Here is a tiny trained network, its code and every weight. The questions are about switching its units off for an input and a target symbol, where a switched-off unit gives its printed mean instead of its output.

import numpy as np


def w(rows, s, z=0):
    codes = np.array(rows[::2]) - 128.0
    scale = np.full(codes.shape[1], s)
    scale[-1] = z or s
    return codes * scale


def f(y):
    return y / 2 * (1 + np.tanh(0.7978845608 * (y + 0.044715 * y**3)))


def softmax(a):
    e = np.exp(a - a.max(-1, keepdims=True))
    return e / e.sum(-1, keepdims=True)


def log_softmax(a):
    a = a - a.max(-1, keepdims=True)
    return a - np.log(np.exp(a).sum(-1, keepdims=True))


def net(x, mask):
    ids = ['ΛΣβδεηθτφ'.index(c) for c in x.split()]
    T = len(ids)
    res = E[ids] + P[:T]
    r = res
    for j in range(3):
        rows = slice(2 * j, 2 * j + 2)
        q, k, v = (r @ M[0][rows].T for M in (Q, K, V))
        z = softmax(np.where(np.tri(T) > 0, q @ k.T / 2**0.5, -1e9)) @ v
        o = O[0][rows]
        res = res + np.where(mask[j], z, o[:, -1]) @ o[:, :-1]
    y = f(res @ A[0][:, :-1].T + A[0][:, -1])
    res = res + np.where(mask[3:7], y, B[0][:, -1]) @ B[0][:, :-1]
    return log_softmax(res[-1] @ U[:, :-1].T + U[:, -1])


Q, K, V, O, A, B = {}, {}, {}, {}, {}, {}
E = w([
[41,124,147,118],'Λ',
[80,94,130,99],'Σ',
[38,135,135,116],'β',
[62,108,133,159],'δ',
[43,160,66,149],'ε',
[134,252,195,186],'η',
[215,164,179,85],'θ',
[205,97,165,182],'τ',
[172,153,73,182],'φ',
],0.028)
P = w([
[140,34,74,20],'0',
[124,55,57,57],'1',
[116,76,51,86],'2',
[105,103,53,109],'3',
[101,126,51,133],'4',
[99,154,53,152],'5',
[93,174,54,179],'6',
[86,202,52,197],'7',
[95,222,57,224],'8',
[95,254,66,240],'9',
[125,120,117,125],'10',
],0.0084)
Q[0] = w([
[24,102,86,199],'head 0',
[142,165,138,77],'head 0',
[105,144,83,141],'head 1',
[108,83,137,230],'head 1',
[221,196,119,70],'head 2',
[2,58,45,124],'head 2',
],0.012)
K[0] = w([
[131,224,183,201],'head 0',
[107,71,99,79],'head 0',
[66,126,53,110],'head 1',
[156,251,141,164],'head 1',
[111,39,111,61],'head 2',
[140,179,151,175],'head 2',
],0.018)
V[0] = w([
[98,89,126,185],'head 0',
[18,130,207,115],'head 0',
[90,131,77,76],'head 1',
[179,1,232,95],'head 1',
[167,109,242,217],'head 2',
[127,180,237,94],'head 2',
],0.01)
O[0] = w([
[112,31,50,220,141],'head 0',
[2,68,206,109,144],'head 0',
[93,148,66,91,171],'head 1',
[88,198,91,228,2],'head 1',
[59,162,35,186,91],'head 2',
[91,191,146,167,103],'head 2',
],0.008,0.029)
A[0] = w([
[29,86,168,187,1],'neuron 0',
[142,80,196,178,182],'neuron 1',
[254,172,205,150,95],'neuron 2',
[55,162,158,184,68],'neuron 3',
],0.0094,0.0068)
B[0] = w([
[180,160,221,235,206],'neuron 0',
[127,201,6,83,227],'neuron 1',
[66,130,138,173,254],'neuron 2',
[193,130,159,119,163],'neuron 3',
],0.011,0.0069)
U = w([
[99,151,149,150,126],'Λ',
[119,132,118,158,18],'Σ',
[105,174,143,137,60],'β',
[162,127,159,178,111],'δ',
[94,153,53,170,254],'ε',
[195,255,142,82,173],'η',
[99,65,121,212,82],'θ',
[233,168,96,138,253],'τ',
[119,81,131,138,76],'φ',
],0.0099,0.0045)

Each question gives the input, a string of symbols that net reads in full, and the target symbol t.
The units are the heads (2 rows each of Q, K, V and O) and the neurons (one row each of A and B). Each row of codes is followed by its name. A weight is (code - 128) times the scale printed after its matrix; where a second scale follows, it is the last column's (O, A, B and U).
mask holds one flag per unit, heads first, then neurons. A switched-off unit (its flag False) gives its mean, the last column of its rows in O or B, instead of its output. The means were averaged over made-up inputs and are rounded, as every weight is.
A unit's drop is (log p(t) with every unit on - log p(t) with that unit switched off) / (log p(t) with every unit on - log p(t) with every unit switched off).
The circuit of an input: a set's keep is (log p(t) with only the set's units on - log p(t) with every unit switched off) / (log p(t) with every unit on - log p(t) with every unit switched off). Starting from all 7 units, units are removed one at a time, each time the one whose removal leaves the highest keep (on an exact tie, the one counted first), for as long as the keep stays at least 0.8.
circuit, biggest first: the units of the circuit, biggest drop first
unit that matters most: the unit with the biggest drop
k most important neurons: the k neurons with the biggest drops, biggest first
heads that matter: for each layer, one digit per head in row order, 1 if its drop is at least 0.15 and else 0, layers parted by /
drop when u is switched off: that unit's drop, to one decimal
input τ ε δ β β, target θ: heads that matter -> 101
input ε φ β θ ε Σ, target η: heads that matter -> 100
input δ β φ ε φ β β Σ τ, target ε: circuit, biggest first -> (neuron 2; neuron 1; head 1)
input ε ε η ε ε φ, target φ: most important neuron -> (neuron 2)
input δ φ ε Σ, target τ: heads that matter -> 100
input δ δ Σ, target θ: circuit, biggest first -> (head 1; head 0)
input β ε δ ε η ε ε δ, target δ: heads that matter -> 011
input ε β ε β β δ η ε δ δ, target δ: circuit, biggest first -> (head 2; neuron 0; neuron 3; head 1)
input ε τ β δ Λ, target θ: 2 most important neurons -> (neuron 1; neuron 0)
input β Λ Λ ε ε δ ε δ Λ δ Σ, target θ: circuit, biggest first -> (head 0; head 1; neuron 0)
input β θ δ δ β δ β, target θ: circuit, biggest first -> (head 0; neuron 0)
input θ δ δ, target η: 2 most important neurons -> (neuron 3; neuron 2)
input Σ θ ε δ φ Σ τ δ, target ε: 2 most important neurons -> (neuron 0; neuron 3)
input ε ε ε δ ε ε ε ε θ Λ, target η: unit that matters most -> head 0
input ε ε θ β, target η: drop when neuron 3 is switched off -> 0.0
input δ δ ε ε Σ τ β, target ε: drop when neuron 0 is switched off -> 0.0
input δ ε τ τ ε β, target ε: drop when neuron 0 is switched off -> 0.1
input δ β δ, target θ: drop when head 0 is switched off -> 0.4
